Below is a small trained network, with its code and all its weights. Each question gives an input and a class and asks what happens when units are switched off, that is, made to give their printed mean instead of their output.

import numpy as np


def w(rows, s, z=0):
    codes = np.array(rows[::2]) - 128.0
    scale = np.full(codes.shape[1], s)
    scale[-1] = z or s
    return codes * scale


def f(y):
    return y / 2 * (1 + np.tanh(0.7978845608 * (y + 0.044715 * y**3)))


def log_softmax(a):
    a = a - a.max(-1, keepdims=True)
    return a - np.log(np.exp(a).sum(-1, keepdims=True))


def net(x, mask):
    res = np.array(x, float).reshape(1, 2) / 4 @ E
    y = f(res @ A[0][:, :-1].T + A[0][:, -1])
    res = res + np.where(mask, y, B[0][:, -1]) @ B[0][:, :-1]
    return log_softmax(res[-1] @ U[:, :-1].T + U[:, -1])


A, B = {}, {}
E = w([
[249,5,156,125,135,211],'x0',
[150,178,128,29,255,177],'x1',
],0.0079)
A[0] = w([
[63,207,129,130,111,103,168],'neuron 0',
[117,193,117,75,211,135,118],'neuron 1',
[189,83,122,128,139,166,166],'neuron 2',
[59,176,131,143,91,73,215],'neuron 3',
[157,69,126,122,132,152,79],'neuron 4',
[166,115,128,108,174,138,252],'neuron 5',
[89,151,134,119,123,109,103],'neuron 6',
[137,177,130,111,202,142,190],'neuron 7',
[97,168,113,136,119,111,158],'neuron 8',
[76,130,113,186,4,79,134],'neuron 9',
[137,138,115,121,166,144,82],'neuron 10',
[114,117,131,137,123,134,110],'neuron 11',
[141,129,142,122,159,142,54],'neuron 12',
[117,132,146,151,96,117,146],'neuron 13',
[151,101,132,137,114,144,114],'neuron 14',
[172,34,121,153,56,132,228],'neuron 15',
[179,105,147,119,128,149,151],'neuron 16',
[135,156,130,116,163,131,123],'neuron 17',
[164,90,137,138,121,123,155],'neuron 18',
],0.013,0.0042)
B[0] = w([
[217,134,54,176,85,149,221],'neuron 0',
[145,212,127,31,234,185,209],'neuron 1',
[173,73,91,127,134,182,206],'neuron 2',
[102,162,24,214,137,68,234],'neuron 3',
[195,91,114,138,134,100,172],'neuron 4',
[36,57,115,109,131,140,196],'neuron 5',
[172,126,102,130,163,105,155],'neuron 6',
[94,198,126,50,133,165,197],'neuron 7',
[152,129,78,146,142,109,174],'neuron 8',
[100,202,214,73,5,38,250],'neuron 9',
[137,136,140,91,151,99,142],'neuron 10',
[134,136,134,126,130,122,127],'neuron 11',
[134,126,136,100,153,73,135],'neuron 12',
[115,140,132,108,119,80,154],'neuron 13',
[164,129,139,142,144,120,151],'neuron 14',
[134,99,232,220,208,174,237],'neuron 15',
[154,86,101,127,146,146,178],'neuron 16',
[125,155,133,100,146,132,150],'neuron 17',
[157,106,143,158,142,126,166],'neuron 18',
],0.029,0.012)
U = w([
[154,65,116,187,171,171,208],'0',
[152,140,210,139,134,121,71],'1',
[180,90,102,86,170,121,2],'2',
[161,188,64,138,185,139,92],'3',
[35,142,163,2,162,172,171],'4',
[118,128,51,129,52,62,157],'5',
[34,206,208,148,110,78,141],'6',
],0.0069,0.0038)

Each question gives the input, the list of numbers given to net, and the class t.
The units are the neurons (one row each of A and B). Each row of codes is followed by its name. A weight is (code - 128) times the scale printed after its matrix; where a second scale follows, it is the last column's (A, B and U).
mask holds one flag per neuron, in row order. A switched-off neuron (its flag False) gives its mean, the last column of its row in B, instead of its output. The means were averaged over made-up inputs and are rounded, as every weight is.
A unit's drop is (log p(t) with every unit on - log p(t) with that unit switched off) / (log p(t) with every unit on - log p(t) with every unit switched off).
The circuit of an input: a set's keep is (log p(t) with only the set's units on - log p(t) with every unit switched off) / (log p(t) with every unit on - log p(t) with every unit switched off). Starting from the 12 units with the biggest drops (on a tie, the unit counted first), units are removed one at a time, each time the one whose removal leaves the highest keep (on an exact tie, the one counted first), for as long as the keep stays at least 0.8.
circuit, biggest first: the units of the circuit, biggest drop first
unit that matters most: the unit with the biggest drop
k most important neurons: the k neurons with the biggest drops, biggest first
drop when u is switched off: that unit's drop, to one decimal
input [6,-6], class 0: unit that matters most => neuron 2
input [1,-1], class 0: circuit, biggest first => [neuron 9; neuron 1]
input [-3,-4], class 5: 2 most important neurons => [neuron 15; neuron 3]
input [1,-2], class 1: 3 most important neurons => [neuron 3; neuron 9; neuron 7]
input [5,4], class 0: 2 most important neurons => [neuron 9; neuron 2]
input [3,-7], class 6: 2 most important neurons => [neuron 9; neuron 0]
input [2,2], class 4: 3 most important neurons => [neuron 0; neuron 3; neuron 15]
input [2,-6], class 6: 2 most important neurons => [neuron 9; neuron 0]
input [-2,-2], class 5: 2 most important neurons => [neuron 15; neuron 1]
input [-5,-7], class 5: 2 most important neurons => [neuron 0; neuron 3]
input [-3,-6], class 6: 2 most important neurons => [neuron 9; neuron 2]
input [2,-7], class 6: drop when neuron 9 is switched off => 0.5
input [-2,-5], class 6: drop when neuron 9 is switched off => 0.6
input [2,-5], class 6: circuit, biggest first => [neuron 9]
input [-6,0], class 5: drop when neuron 15 is switched off => 0.4
